Below are the code and all the weights of a small trained network. Each question names an input and a target symbol and asks about switching units off, where a switched-off unit gives its printed mean instead of its output.

import numpy as np


def w(rows, s, z=0):
    codes = np.array(rows[::2]) - 128.0
    scale = np.full(codes.shape[1], s)
    scale[-1] = z or s
    return codes * scale


def f(y):
    return y / 2 * (1 + np.tanh(0.7978845608 * (y + 0.044715 * y**3)))


def softmax(a):
    e = np.exp(a - a.max(-1, keepdims=True))
    return e / e.sum(-1, keepdims=True)


def log_softmax(a):
    a = a - a.max(-1, keepdims=True)
    return a - np.log(np.exp(a).sum(-1, keepdims=True))


def net(x, mask):
    ids = ['αβγδεζηθμπστφω'.index(c) for c in x.split()]
    T = len(ids)
    res = E[ids] + P[:T]
    q, k, v = (res @ M[0].T for M in (Q, K, V))
    z = softmax(np.where(np.tri(T) > 0, q @ k.T / 4**0.5, -1e9)) @ v
    res = res + np.where(mask[0], z, O[0][:, -1]) @ O[0][:, :-1]
    y = f(res @ A[0][:, :-1].T + A[0][:, -1])
    res = res + np.where(mask[1:9], y, B[0][:, -1]) @ B[0][:, :-1]
    return log_softmax(res[-1] @ U[:, :-1].T + U[:, -1])


Q, K, V, O, A, B = {}, {}, {}, {}, {}, {}
E = w([
[149,90,143,155,194,107],'α',
[207,128,138,233,76,69],'β',
[113,139,167,111,196,108],'γ',
[126,73,226,89,59,138],'δ',
[135,149,214,75,82,183],'ε',
[136,105,136,111,151,149],'ζ',
[121,132,194,126,152,135],'η',
[156,55,43,204,128,114],'θ',
[110,159,119,151,101,184],'μ',
[125,111,110,150,45,166],'π',
[108,101,73,133,147,109],'σ',
[183,148,214,133,155,208],'τ',
[46,164,254,46,142,98],'φ',
[89,160,32,94,122,156],'ω',
],0.016)
P = w([
[79,160,213,254,92,89],'0',
[17,68,99,161,142,167],'1',
[56,108,83,158,110,206],'2',
[58,112,83,181,88,204],'3',
[163,153,76,83,131,116],'4',
[143,175,54,125,140,113],'5',
],0.0097)
Q[0] = w([
[36,92,133,254,145,176],'h1',
[239,145,118,84,111,121],'h1',
[63,91,137,123,127,213],'h1',
[49,111,146,96,157,201],'h1',
],0.0085)
K[0] = w([
[137,242,144,160,54,84],'h1',
[22,58,158,39,153,219],'h1',
[171,140,148,67,119,55],'h1',
[115,179,143,254,123,95],'h1',
],0.0095)
V[0] = w([
[190,6,124,131,187,113],'h1',
[108,176,166,58,89,96],'h1',
[90,74,42,150,61,65],'h1',
[205,44,218,112,24,203],'h1',
],0.014)
O[0] = w([
[70,247,160,157,99,157,3],'h1',
[119,82,130,50,184,138,33],'h1',
[155,158,143,78,41,80,226],'h1',
[104,179,43,132,206,19,208],'h1',
],0.015,0.0048)
A[0] = w([
[103,127,76,112,112,164,147],'n1',
[173,183,66,119,164,61,115],'n2',
[55,211,75,102,108,133,2],'n3',
[72,137,141,113,209,145,111],'n4',
[78,216,119,202,139,160,58],'n5',
[87,207,144,149,84,89,82],'n6',
[175,72,81,212,93,130,220],'n7',
[5,181,126,152,119,109,179],'n8',
],0.011,0.0087)
B[0] = w([
[120,121,214,220,156,109,142],'n1',
[134,69,145,132,66,194,241],'n2',
[42,172,255,95,91,125,171],'n3',
[62,154,98,179,86,144,170],'n4',
[211,35,94,142,98,106,182],'n5',
[129,19,109,154,202,72,222],'n6',
[120,214,171,82,149,109,252],'n7',
[181,202,54,98,168,197,215],'n8',
],0.0097,0.018)
U = w([
[105,146,104,99,110,135,114],'α',
[83,120,230,159,166,187,181],'β',
[98,160,132,1,222,91,172],'γ',
[95,98,183,191,114,76,91],'δ',
[17,169,184,159,165,93,219],'ε',
[62,82,121,122,125,138,72],'ζ',
[108,151,99,144,143,175,53],'η',
[102,78,149,68,200,160,87],'θ',
[62,152,192,133,65,152,194],'μ',
[185,140,136,129,156,222,111],'π',
[111,222,114,96,171,148,205],'σ',
[117,93,57,9,78,131,82],'τ',
[69,140,60,57,82,179,1],'φ',
[141,107,137,22,123,205,147],'ω',
],0.0071,0.0054)

Each question gives the input, a string of symbols that net reads in full, and the target symbol t.
The units are the heads (4 rows each of Q, K, V and O) and the neurons (one row each of A and B). Each row of codes is followed by its name. A weight is (code - 128) times the scale printed after its matrix; where a second scale follows, it is the last column's (O, A, B and U).
mask holds one flag per unit, heads first, then neurons. A switched-off unit (its flag False) gives its mean, the last column of its rows in O or B, instead of its output. The means were averaged over made-up inputs and are rounded, as every weight is.
A unit's drop is (log p(t) with every unit on - log p(t) with that unit switched off) / (log p(t) with every unit on - log p(t) with every unit switched off).
The circuit of an input: a set's keep is (log p(t) with only the set's units on - log p(t) with every unit switched off) / (log p(t) with every unit on - log p(t) with every unit switched off). Starting from all 9 units, units are removed one at a time, each time the one whose removal leaves the highest keep (on an exact tie, the one counted first), for as long as the keep stays at least 0.8.
units of the circuit, in order: the units of the circuit, biggest drop first
unit that matters most: the unit with the biggest drop
top k neurons: the k neurons with the biggest drops, biggest first
input σ ζ θ φ, target μ: units of the circuit, in order : h1
input η τ φ, target ε: top 3 neurons : n4; n2; n5
input θ δ μ, target δ: units of the circuit, in order : n6; h1
input π η μ μ, target τ: top 3 neurons : n2; n3; n4
input γ ζ ε ω, target β: top 2 neurons : n1; n8
input γ φ β, target γ: units of the circuit, in order : n2; h1; n7
input θ ζ φ, target δ: top 2 neurons : n6; n5
input τ π ζ α, target η: units of the circuit, in order : h1; n4; n2; n8
input ε η ε, target ζ: top 2 neurons : n4; n2
input ζ α μ, target σ: units of the circuit, in order : n2; n6
input γ μ φ π φ β, target γ: units of the circuit, in order : h1; n7
input η π σ, target ε: top 2 neurons : n8; n4
input ζ δ σ φ, target σ: units of the circuit, in order : n8; h1; n6
input π μ α, target τ: units of the circuit, in order : h1; n2
input τ α π π, target η: units of the circuit, in order : h1; n4; n8
input μ ε θ, target γ: unit that matters most : n7
input π θ α π α, target δ: units of the circuit, in order : h1; n6
input α π γ ω, target π: units of the circuit, in order : h1; n5
input α φ φ, target π: top 2 neurons : n8; n5
input φ η θ τ, target θ: units of the circuit, in order : h1
input π μ δ δ γ β, target τ: top 2 neurons : n2; n1
input δ π α, target φ: top 4 neurons : n2; n4; n8; n6
input η ζ μ α, target ε: top 2 neurons : n8; n4
